Below is a small trained network, with its code and all its weights. Each question gives an input and a class and asks what happens when units are switched off, that is, made to give their printed mean instead of their output.

import numpy as np


def w(rows, s, z=0):
    codes = np.array(rows[::2]) - 128.0
    scale = np.full(codes.shape[1], s)
    scale[-1] = z or s
    return codes * scale


def f(y):
    return y / 2 * (1 + np.tanh(0.7978845608 * (y + 0.044715 * y**3)))


def log_softmax(a):
    a = a - a.max(-1, keepdims=True)
    return a - np.log(np.exp(a).sum(-1, keepdims=True))


def net(x, mask):
    res = np.array(x, float).reshape(1, 3) / 4 @ E
    y = f(res @ A[0][:, :-1].T + A[0][:, -1])
    res = res + np.where(mask, y, B[0][:, -1]) @ B[0][:, :-1]
    return log_softmax(res[-1] @ U[:, :-1].T + U[:, -1])


A, B = {}, {}
E = w([
[190,114,175,134,241,71],'x0',
[88,85,157,254,172,222],'x1',
[44,31,40,136,143,63],'x2',
],0.011)
A[0] = w([
[54,45,50,124,147,63,115],'neuron 1',
[150,117,175,132,216,79,117],'neuron 2',
[176,179,175,109,88,189,239],'neuron 3',
[68,142,116,124,3,191,8],'neuron 4',
[123,112,126,160,140,158,3],'neuron 5',
[98,145,107,151,160,177,19],'neuron 6',
[124,102,143,177,154,144,54],'neuron 7',
[84,117,113,183,154,198,239],'neuron 8',
[149,160,82,62,90,47,92],'neuron 9',
],0.014,0.0037)
B[0] = w([
[153,218,150,207,78,164,251],'neuron 1',
[192,118,9,152,137,131,199],'neuron 2',
[102,173,145,226,65,129,219],'neuron 3',
[230,107,49,138,201,101,218],'neuron 4',
[157,157,231,125,204,122,145],'neuron 5',
[151,148,200,94,162,95,150],'neuron 6',
[178,68,190,112,109,80,161],'neuron 7',
[85,62,126,128,72,66,208],'neuron 8',
[104,24,195,153,129,75,216],'neuron 9',
],0.015,0.018)
U = w([
[232,118,39,125,237,119,120],'0',
[145,188,162,165,103,187,111],'1',
[128,49,205,95,171,94,125],'2',
[97,99,76,127,111,161,255],'3',
[62,94,109,47,163,254,84],'4',
[96,125,117,37,237,170,94],'5',
],0.0085,0.0099)

Each question gives the input, the list of numbers given to net, and the class t.
The units are the neurons (one row each of A and B). Each row of codes is followed by its name. A weight is (code - 128) times the scale printed after its matrix; where a second scale follows, it is the last column's (A, B and U).
mask holds one flag per neuron, in row order. A switched-off neuron (its flag False) gives its mean, the last column of its row in B, instead of its output. The means were averaged over made-up inputs and are rounded, as every weight is.
A unit's drop is (log p(t) with every unit on - log p(t) with that unit switched off) / (log p(t) with every unit on - log p(t) with every unit switched off).
The circuit of an input: a set's keep is (log p(t) with only the set's units on - log p(t) with every unit switched off) / (log p(t) with every unit on - log p(t) with every unit switched off). Starting from all 9 units, units are removed one at a time, each time the one whose removal leaves the highest keep (on an exact tie, the one counted first), for as long as the keep stays at least 0.8.
units of the circuit, in order: the units of the circuit, biggest drop first
unit that matters most: the unit with the biggest drop
k most important neurons: the k neurons with the biggest drops, biggest first
drop when u is switched off: that unit's drop, to one decimal
input [-6,-5,-2], class 0: 2 most important neurons : [neuron 4; neuron 8]
input [-1,2,-2], class 3: 2 most important neurons : [neuron 1; neuron 9]
input [1,-5,2], class 2: unit that matters most : neuron 9
input [-1,-5,6], class 1: 2 most important neurons : [neuron 1; neuron 8]
input [2,1,4], class 1: 2 most important neurons : [neuron 4; neuron 1]
input [-4,-1,5], class 1: 2 most important neurons : [neuron 1; neuron 2]
input [1,7,6], class 2: 2 most important neurons : [neuron 8; neuron 7]
input [-3,1,-3], class 3: 4 most important neurons : [neuron 1; neuron 2; neuron 5; neuron 3]
input [-7,2,-5], class 0: 2 most important neurons : [neuron 4; neuron 1]
input [-1,-2,-1], class 3: 3 most important neurons : [neuron 1; neuron 4; neuron 7]
input [-7,-4,-5], class 0: 2 most important neurons : [neuron 4; neuron 1]
input [-7,-8,-3], class 2: 4 most important neurons : [neuron 9; neuron 2; neuron 1; neuron 3]
input [3,7,4], class 2: drop when neuron 7 is switched off : 0.2
input [-1,-7,8], class 1: drop when neuron 1 is switched off : 3.1
input [2,-6,1], class 2: units of the circuit, in order : [neuron 9]
input [7,-8,-5], class 2: drop when neuron 4 is switched off : 1.7
